Below is a small trained network, with its code and all its weights. Each question gives an input and a class and asks what happens when units are switched off, that is, made to give their printed mean instead of their output.

import numpy as np


def w(rows, s, z=0):
    codes = np.array(rows[::2]) - 128.0
    scale = np.full(codes.shape[1], s)
    scale[-1] = z or s
    return codes * scale


def norm(h):
    return h / np.sqrt((h * h).mean(-1, keepdims=True) + 1e-5)


def f(y):
    return y / 2 * (1 + np.tanh(0.7978845608 * (y + 0.044715 * y**3)))


def log_softmax(a):
    a = a - a.max(-1, keepdims=True)
    return a - np.log(np.exp(a).sum(-1, keepdims=True))


def net(x, mask):
    res = np.array(x, float).reshape(1, 6) / 4 @ E
    u = 0
    for l in range(2):
        y = f(norm(res) @ A[l][:, :-1].T + A[l][:, -1])
        res = res + np.where(mask[u : u + 12], y, B[l][:, -1]) @ B[l][:, :-1]
        u += 12
    return log_softmax(norm(res)[-1] @ U[:, :-1].T + U[:, -1])


A, B = {}, {}
E = w([
[197,111,98,193,179,177,162,97,107,58,114],'x0',
[147,238,29,110,73,105,135,127,166,89,91],'x1',
[124,129,127,131,129,134,121,125,131,131,131],'x2',
[215,73,87,188,52,116,105,179,168,181,157],'x3',
[172,165,179,184,146,3,151,36,143,186,66],'x4',
[120,174,162,161,158,128,107,122,217,92,208],'x5',
],0.00049)
A[0] = w([
[36,139,160,56,55,51,97,172,162,209,161,118],'L0N0',
[159,111,102,191,144,143,190,103,102,65,147,48],'L0N1',
[146,161,180,202,166,9,158,48,144,177,46,180],'L0N2',
[210,95,98,173,62,129,115,148,139,193,180,59],'L0N3',
[140,75,184,119,142,163,106,104,104,163,142,96],'L0N4',
[100,102,89,93,139,193,94,214,113,91,154,3],'L0N5',
[177,108,86,208,165,153,197,97,96,58,148,87],'L0N6',
[81,167,166,70,192,171,150,78,86,89,91,97],'L0N7',
[186,104,86,164,93,118,120,145,145,196,175,65],'L0N8',
[175,117,110,192,159,156,186,109,97,67,135,71],'L0N9',
[104,173,156,167,172,129,82,97,249,93,226,138],'L0N10',
[151,118,100,174,153,141,182,109,116,83,141,103],'L0N11',
],0.0019,0.00061)
B[0] = w([
[217,147,148,87,193,228,54,123,164,149,75,183],'L0N0',
[122,154,153,82,121,125,78,147,147,177,118,131],'L0N1',
[132,97,129,90,70,182,129,108,130,91,189,252],'L0N2',
[66,108,158,120,119,83,105,166,158,56,72,152],'L0N3',
[117,166,52,131,137,92,128,161,150,118,133,133],'L0N4',
[159,103,138,121,82,135,141,46,143,124,169,140],'L0N5',
[139,151,168,55,127,154,56,153,172,190,96,152],'L0N6',
[109,103,137,150,81,105,116,189,170,100,119,160],'L0N7',
[90,113,173,117,121,105,125,152,152,60,77,141],'L0N8',
[115,151,147,63,119,131,73,145,160,185,124,140],'L0N9',
[202,145,139,162,98,144,186,189,3,124,103,164],'L0N10',
[120,138,157,82,106,126,94,153,140,174,118,135],'L0N11',
],0.0017,0.0016)
A[1] = w([
[153,178,90,134,95,162,137,111,149,93,100,103],'L1N0',
[157,152,168,176,145,6,152,41,145,181,92,34],'L1N1',
[145,156,150,167,129,46,133,76,161,182,134,81],'L1N2',
[159,148,160,173,155,35,134,46,159,183,100,3],'L1N3',
[72,65,65,81,103,115,134,110,65,158,41,147],'L1N4',
[153,236,17,129,65,118,131,113,163,77,90,108],'L1N5',
[107,9,207,194,196,147,110,123,96,168,173,172],'L1N6',
[36,182,150,88,210,145,179,87,79,85,117,103],'L1N7',
[90,79,76,85,96,95,142,125,45,200,66,106],'L1N8',
[31,190,142,94,214,138,171,80,70,84,128,78],'L1N9',
[78,109,83,108,105,200,133,200,139,96,188,127],'L1N10',
[140,117,174,74,96,176,124,149,148,99,153,200],'L1N11',
],0.0017,0.0005)
B[1] = w([
[101,88,151,127,175,98,118,121,103,166,136,179],'L1N0',
[102,83,79,85,100,226,104,138,112,73,169,116],'L1N1',
[105,75,89,118,137,194,125,153,81,95,129,101],'L1N2',
[100,103,72,87,116,212,93,145,118,101,155,97],'L1N3',
[189,202,196,188,146,134,139,147,137,96,206,197],'L1N4',
[44,74,117,113,225,81,159,168,104,186,182,255],'L1N5',
[67,217,5,77,157,53,172,148,133,149,125,213],'L1N6',
[186,63,95,169,78,99,85,175,186,145,107,141],'L1N7',
[153,189,158,183,159,156,140,160,141,80,194,162],'L1N8',
[177,57,113,150,59,93,83,194,180,137,100,131],'L1N9',
[134,84,132,112,90,133,127,29,100,99,115,196],'L1N10',
[148,137,116,153,121,99,125,52,105,125,99,242],'L1N11',
],0.0016,0.00085)
U = w([
[96,36,78,73,50,243,135,24,89,59,200,142],'0',
[7,150,29,97,229,42,190,188,121,194,161,133],'1',
[135,34,148,192,44,60,68,217,228,70,35,128],'2',
[187,184,164,70,194,226,24,111,170,214,55,117],'3',
[150,164,172,124,127,79,158,88,109,135,128,187],'4',
[195,199,180,236,139,171,195,181,61,88,170,107],'5',
[48,125,138,252,142,200,156,73,149,159,60,3],'6',
],0.0045,0.0056)

Each question gives the input, the list of numbers given to net, and the class t.
The units are the neurons (one row each of A and B). Each row of codes is followed by its name. A weight is (code - 128) times the scale printed after its matrix; where a second scale follows, it is the last column's (A, B and U).
mask holds one flag per neuron, layer by layer. A switched-off neuron (its flag False) gives its mean, the last column of its row in B, instead of its output. The means were averaged over made-up inputs and are rounded, as every weight is.
A unit's drop is (log p(t) with every unit on - log p(t) with that unit switched off) / (log p(t) with every unit on - log p(t) with every unit switched off).
The circuit of an input: a set's keep is (log p(t) with only the set's units on - log p(t) with every unit switched off) / (log p(t) with every unit on - log p(t) with every unit switched off). Starting from the 12 units with the biggest drops (on a tie, the unit counted first), units are removed one at a time, each time the one whose removal leaves the highest keep (on an exact tie, the one counted first), for as long as the keep stays at least 0.8.
circuit, biggest first: the units of the circuit, biggest drop first
unit that matters most: the unit with the biggest drop
top k neurons: the k neurons with the biggest drops, biggest first
top k neurons in layer l: the k neurons of layer l with the biggest drops, biggest first
input [1,5,-4,0,5,8], class 5: top 4 neurons : (L0N10; L1N6; L0N5; L1N10)
input [-7,-1,5,-2,-5,5], class 3: top 2 neurons in layer 0 : (L0N0; L0N2)
input [-5,-6,-4,-5,6,6], class 0: circuit, biggest first : (L1N1; L1N3; L1N2)
input [4,-4,6,7,-5,6], class 2: top 2 neurons in layer 0 : (L0N3; L0N2)
input [-7,-1,7,-7,-5,1], class 2: top 2 neurons : (L1N9; L0N2)
input [8,6,7,4,6,5], class 3: top 2 neurons : (L0N6; L1N6)
input [-1,2,3,-1,5,-5], class 0: unit that matters most : L0N10
input [7,2,8,-8,8,0], class 0: top 3 neurons : (L1N1; L0N0; L0N3)
input [3,-5,2,-6,7,-7], class 0: top 3 neurons in layer 0 : (L0N10; L0N3; L0N2)
input [-3,3,6,-6,4,6], class 2: top 2 neurons : (L1N9; L1N7)
input [-1,-5,2,5,5,-1], class 0: circuit, biggest first : (L1N1; L1N3)
input [-8,-1,-5,7,-4,8], class 3: top 2 neurons in layer 1 : (L1N9; L1N7)
input [-3,-6,3,-6,-4,-7], class 5: top 4 neurons : (L1N4; L1N8; L0N2; L1N5)
input [6,-5,-6,-1,-3,-1], class 3: top 3 neurons : (L0N6; L0N9; L1N5)
input [-4,8,-8,5,-7,2], class 1: circuit, biggest first : (L1N5; L0N2)
input [4,-7,-2,-3,-4,-6], class 1: circuit, biggest first : (L1N6; L0N2)
input [-7,-3,-7,-7,-2,-5], class 2: unit that matters most : L1N9
input [6,-8,-4,6,7,7], class 1: top 3 neurons in layer 1 : (L1N6; L1N10; L1N4)
input [2,-7,-5,4,6,-1], class 1: top 2 neurons : (L1N6; L0N5)
input [-1,-4,-2,-8,-2,4], class 2: unit that matters most : L1N9
input [-2,3,-3,-7,-6,-4], class 2: circuit, biggest first : (L1N9; L0N2; L1N7)
